Here is a tiny trained network, its code and every weight. The questions are about switching its units off for an input and a class, where a switched-off unit gives its printed mean instead of its output.

import numpy as np


def w(rows, s, z=0):
    codes = np.array(rows[::2]) - 128.0
    scale = np.full(codes.shape[1], s)
    scale[-1] = z or s
    return codes * scale


def f(y):
    return np.maximum(y, 0)


def log_softmax(a):
    a = a - a.max(-1, keepdims=True)
    return a - np.log(np.exp(a).sum(-1, keepdims=True))


def net(x, mask):
    res = np.array(x, float).reshape(1, 3) / 4 @ E
    y = f(res @ A[0][:, :-1].T + A[0][:, -1])
    res = res + np.where(mask, y, B[0][:, -1]) @ B[0][:, :-1]
    return log_softmax(res[-1] @ U[:, :-1].T + U[:, -1])


A, B = {}, {}
E = w([
[255,243,158],'x0',
[212,48,48],'x1',
[40,201,5],'x2',
],0.009)
A[0] = w([
[171,74,40,19],'neuron 0',
[182,152,121,135],'neuron 1',
[33,175,150,125],'neuron 2',
[53,197,134,127],'neuron 3',
[108,102,199,98],'neuron 4',
[207,167,116,117],'neuron 5',
[224,121,141,94],'neuron 6',
[96,147,117,121],'neuron 7',
[128,156,84,189],'neuron 8',
[173,216,124,147],'neuron 9',
[143,175,121,176],'neuron 10',
[175,224,125,31],'neuron 11',
[181,68,22,184],'neuron 12',
[60,199,248,175],'neuron 13',
[93,56,167,143],'neuron 14',
[131,69,131,47],'neuron 15',
[163,108,130,87],'neuron 16',
[120,184,29,136],'neuron 17',
[148,174,122,175],'neuron 18',
[170,204,128,106],'neuron 19',
[124,49,135,23],'neuron 20',
[134,155,77,163],'neuron 21',
[115,167,220,2],'neuron 22',
[76,167,85,108],'neuron 23',
[114,170,68,198],'neuron 24',
[53,120,115,101],'neuron 25',
[134,175,144,105],'neuron 26',
[116,191,13,47],'neuron 27',
[194,154,114,124],'neuron 28',
[128,90,196,106],'neuron 29',
[231,146,83,89],'neuron 30',
[178,136,89,83],'neuron 31',
],0.015,0.0098)
B[0] = w([
[33,65,5,160],'neuron 0',
[132,173,132,169],'neuron 1',
[107,224,110,200],'neuron 2',
[107,223,135,196],'neuron 3',
[102,88,116,172],'neuron 4',
[95,181,158,184],'neuron 5',
[119,203,144,185],'neuron 6',
[143,154,122,153],'neuron 7',
[85,178,87,174],'neuron 8',
[186,54,174,204],'neuron 9',
[170,138,174,176],'neuron 10',
[51,11,22,180],'neuron 11',
[214,53,207,207],'neuron 12',
[123,5,100,253],'neuron 13',
[118,62,85,195],'neuron 14',
[152,130,189,148],'neuron 15',
[144,151,141,144],'neuron 16',
[101,30,102,192],'neuron 17',
[183,143,157,177],'neuron 18',
[143,33,124,185],'neuron 19',
[191,131,200,156],'neuron 20',
[101,102,90,167],'neuron 21',
[209,127,202,167],'neuron 22',
[144,187,165,176],'neuron 23',
[30,185,108,191],'neuron 24',
[138,179,53,175],'neuron 25',
[128,105,94,159],'neuron 26',
[210,14,188,182],'neuron 27',
[121,178,137,172],'neuron 28',
[107,64,110,178],'neuron 29',
[129,208,146,179],'neuron 30',
[148,173,152,148],'neuron 31',
],0.024,0.017)
U = w([
[124,36,24,251],'0',
[236,50,124,169],'1',
[171,254,88,2],'2',
],0.0076,0.0019)

Each question gives the input, the list of numbers given to net, and the class t.
The units are the neurons (one row each of A and B). Each row of codes is followed by its name. A weight is (code - 128) times the scale printed after its matrix; where a second scale follows, it is the last column's (A, B and U).
mask holds one flag per neuron, in row order. A switched-off neuron (its flag False) gives its mean, the last column of its row in B, instead of its output. The means were averaged over made-up inputs and are rounded, as every weight is.
A unit's drop is (log p(t) with every unit on - log p(t) with that unit switched off) / (log p(t) with every unit on - log p(t) with every unit switched off).
unit that matters most: the unit with the biggest drop
top k neurons: the k neurons with the biggest drops, biggest first
drop of u: that unit's drop, to one decimal
input [0,-6,8], class 2: unit that matters most	neuron 3
input [8,3,-1], class 2: top 2 neurons	(neuron 30; neuron 13)
input [0,0,-8], class 0: top 2 neurons	(neuron 12; neuron 9)
input [2,2,7], class 1: top 4 neurons	(neuron 27; neuron 12; neuron 13; neuron 23)
input [-6,4,0], class 1: top 2 neurons	(neuron 12; neuron 11)
input [-7,5,0], class 1: top 2 neurons	(neuron 12; neuron 20)
input [7,-8,1], class 0: top 3 neurons	(neuron 11; neuron 13; neuron 12)
input [-6,8,0], class 1: top 2 neurons	(neuron 12; neuron 20)
input [0,-2,-7], class 0: top 3 neurons	(neuron 12; neuron 9; neuron 27)
input [-2,3,-1], class 1: top 2 neurons	(neuron 11; neuron 12)
input [7,1,-5], class 2: top 2 neurons	(neuron 6; neuron 30)
input [-3,5,0], class 1: top 2 neurons	(neuron 12; neuron 11)
input [-7,8,-2], class 1: top 2 neurons	(neuron 12; neuron 20)
input [-2,-8,-8], class 0: top 2 neurons	(neuron 13; neuron 12)
input [-6,3,-3], class 1: top 2 neurons	(neuron 20; neuron 12)
input [-3,3,-1], class 1: top 2 neurons	(neuron 12; neuron 11)
input [0,-5,5], class 2: drop of neuron 23	0.1
input [5,2,-2], class 2: drop of neuron 13	0.2
input [4,2,5], class 1: drop of neuron 27	1.1
input [-5,3,-1], class 1: drop of neuron 12	0.6
